Below is a small trained network, with its code and all its weights. Each question gives an input and a class and asks what happens when units are switched off, that is, made to give their printed mean instead of their output.

import numpy as np


def w(rows, s, z=0):
    codes = np.array(rows[::2]) - 128.0
    scale = np.full(codes.shape[1], s)
    scale[-1] = z or s
    return codes * scale


def f(y):
    return np.maximum(y, 0)


def log_softmax(a):
    a = a - a.max(-1, keepdims=True)
    return a - np.log(np.exp(a).sum(-1, keepdims=True))


def net(x, mask):
    res = np.array(x, float).reshape(1, 6) / 4 @ E
    y = f(res @ A[0][:, :-1].T + A[0][:, -1])
    res = res + np.where(mask, y, B[0][:, -1]) @ B[0][:, :-1]
    return log_softmax(res[-1] @ U[:, :-1].T + U[:, -1])


A, B = {}, {}
E = w([
[129,221,139,215,70,163,105,145,56],'x0',
[199,69,134,174,16,146,237,181,163],'x1',
[151,38,111,78,65,144,88,84,19],'x2',
[235,154,120,114,179,217,104,74,161],'x3',
[133,133,131,124,126,121,133,122,125],'x4',
[171,160,98,66,208,137,168,254,52],'x5',
],0.0082)
A[0] = w([
[102,77,173,181,98,137,101,54,187,43],'neuron 0',
[104,188,170,165,166,126,136,153,210,39],'neuron 1',
[17,109,131,99,112,44,156,161,79,67],'neuron 2',
[201,89,154,165,66,132,216,166,158,27],'neuron 3',
[183,99,115,136,85,159,195,137,168,33],'neuron 4',
[78,158,147,84,153,126,59,120,116,29],'neuron 5',
[123,70,103,128,106,139,103,103,65,42],'neuron 6',
[102,121,109,168,89,120,110,69,163,39],'neuron 7',
[112,157,113,120,218,102,66,74,117,82],'neuron 8',
[169,145,91,76,185,141,170,250,68,43],'neuron 9',
[247,150,107,90,183,247,101,60,156,86],'neuron 10',
[111,155,145,91,169,117,182,137,220,89],'neuron 11',
[156,53,141,45,88,160,83,89,44,59],'neuron 12',
[129,115,71,121,156,161,136,165,82,80],'neuron 13',
[122,43,122,8,197,85,143,128,188,51],'neuron 14',
[108,148,90,119,161,96,73,114,119,51],'neuron 15',
[124,223,151,172,111,168,94,165,44,87],'neuron 16',
[147,115,161,91,149,144,137,176,99,55],'neuron 17',
[152,109,147,142,141,92,143,109,126,69],'neuron 18',
[108,131,151,129,167,115,85,115,107,3],'neuron 19',
],0.011,0.013)
B[0] = w([
[156,178,191,57,154,106,79,85,155,184],'neuron 0',
[173,152,51,172,179,77,198,119,77,179],'neuron 1',
[136,88,208,178,151,113,118,187,161,204],'neuron 2',
[61,120,126,78,159,164,149,145,50,206],'neuron 3',
[62,127,114,83,142,164,167,150,93,174],'neuron 4',
[82,116,134,83,144,155,139,159,75,161],'neuron 5',
[156,168,109,149,165,96,185,128,111,156],'neuron 6',
[139,160,195,84,125,116,138,99,150,155],'neuron 7',
[73,124,118,77,130,171,163,143,80,210],'neuron 8',
[122,170,174,67,153,68,74,55,171,233],'neuron 9',
[96,70,205,181,121,72,114,182,141,250],'neuron 10',
[168,153,94,176,124,122,145,122,84,190],'neuron 11',
[167,201,66,187,187,91,201,147,117,210],'neuron 12',
[137,140,157,121,127,127,98,97,133,166],'neuron 13',
[152,127,124,162,10,207,179,87,158,208],'neuron 14',
[118,108,137,90,126,137,155,141,100,155],'neuron 15',
[152,105,122,145,37,186,197,98,182,213],'neuron 16',
[137,160,144,109,133,126,99,101,126,150],'neuron 17',
[114,138,151,147,128,154,115,117,128,128],'neuron 18',
[110,92,110,84,144,163,165,149,102,133],'neuron 19',
],0.012,0.011)
U = w([
[79,121,136,86,144,157,138,153,85,106],'0',
[142,162,168,85,141,92,99,86,161,91],'1',
[138,116,126,138,133,128,115,146,137,254],'2',
[158,156,107,164,153,94,155,145,114,105],'3',
[110,84,189,169,128,96,124,190,158,84],'4',
[138,124,137,148,77,181,148,102,160,93],'5',
[127,109,60,117,121,120,30,161,163,192],'6',
[129,96,44,128,123,126,7,146,138,92],'7',
],0.014,0.026)

Each question gives the input, the list of numbers given to net, and the class t.
The units are the neurons (one row each of A and B). Each row of codes is followed by its name. A weight is (code - 128) times the scale printed after its matrix; where a second scale follows, it is the last column's (A, B and U).
mask holds one flag per neuron, in row order. A switched-off neuron (its flag False) gives its mean, the last column of its row in B, instead of its output. The means were averaged over made-up inputs and are rounded, as every weight is.
A unit's drop is (log p(t) with every unit on - log p(t) with that unit switched off) / (log p(t) with every unit on - log p(t) with every unit switched off).
The circuit of an input: a set's keep is (log p(t) with only the set's units on - log p(t) with every unit switched off) / (log p(t) with every unit on - log p(t) with every unit switched off). Starting from the 12 units with the biggest drops (on a tie, the unit counted first), units are removed one at a time, each time the one whose removal leaves the highest keep (on an exact tie, the one counted first), for as long as the keep stays at least 0.8.
circuit, biggest first: the units of the circuit, biggest drop first
most important unit: the unit with the biggest drop
k most important neurons: the k neurons with the biggest drops, biggest first
drop of u: that unit's drop, to one decimal
input [5,-1,4,-1,7,-7], class 1: most important unit : neuron 0
input [-5,7,1,6,7,5], class 0: 2 most important neurons : [neuron 3; neuron 4]
input [-2,-6,-3,-8,-3,-8], class 1: 3 most important neurons : [neuron 0; neuron 10; neuron 7]
input [-6,-4,6,3,0,-5], class 3: 2 most important neurons : [neuron 12; neuron 16]
input [2,-2,-7,6,-5,1], class 3: 2 most important neurons : [neuron 1; neuron 11]
input [-8,2,5,7,-5,0], class 5: 2 most important neurons : [neuron 14; neuron 2]
input [6,2,3,-3,4,5], class 5: 2 most important neurons : [neuron 16; neuron 10]
input [7,8,-4,-8,2,3], class 0: 2 most important neurons : [neuron 3; neuron 10]
input [0,-6,-4,-8,-3,3], class 4: 2 most important neurons : [neuron 2; neuron 3]
input [-1,1,6,-6,-5,5], class 3: 4 most important neurons : [neuron 12; neuron 10; neuron 6; neuron 0]
input [6,0,3,0,-7,-7], class 1: 2 most important neurons : [neuron 0; neuron 14]
input [-7,7,6,5,1,3], class 0: 2 most important neurons : [neuron 3; neuron 4]
input [6,-5,5,-7,-5,7], class 1: 3 most important neurons : [neuron 9; neuron 10; neuron 13]
input [3,-2,4,8,-6,-8], class 1: circuit, biggest first : [neuron 0]
input [-4,0,4,0,3,5], class 1: 2 most important neurons : [neuron 9; neuron 16]
input [2,2,-8,3,3,1], class 3: drop of neuron 1 : 0.4
input [8,-2,2,-3,-3,1], class 5: drop of neuron 14 : 0.0
input [7,2,4,3,5,4], class 5: drop of neuron 16 : 1.4
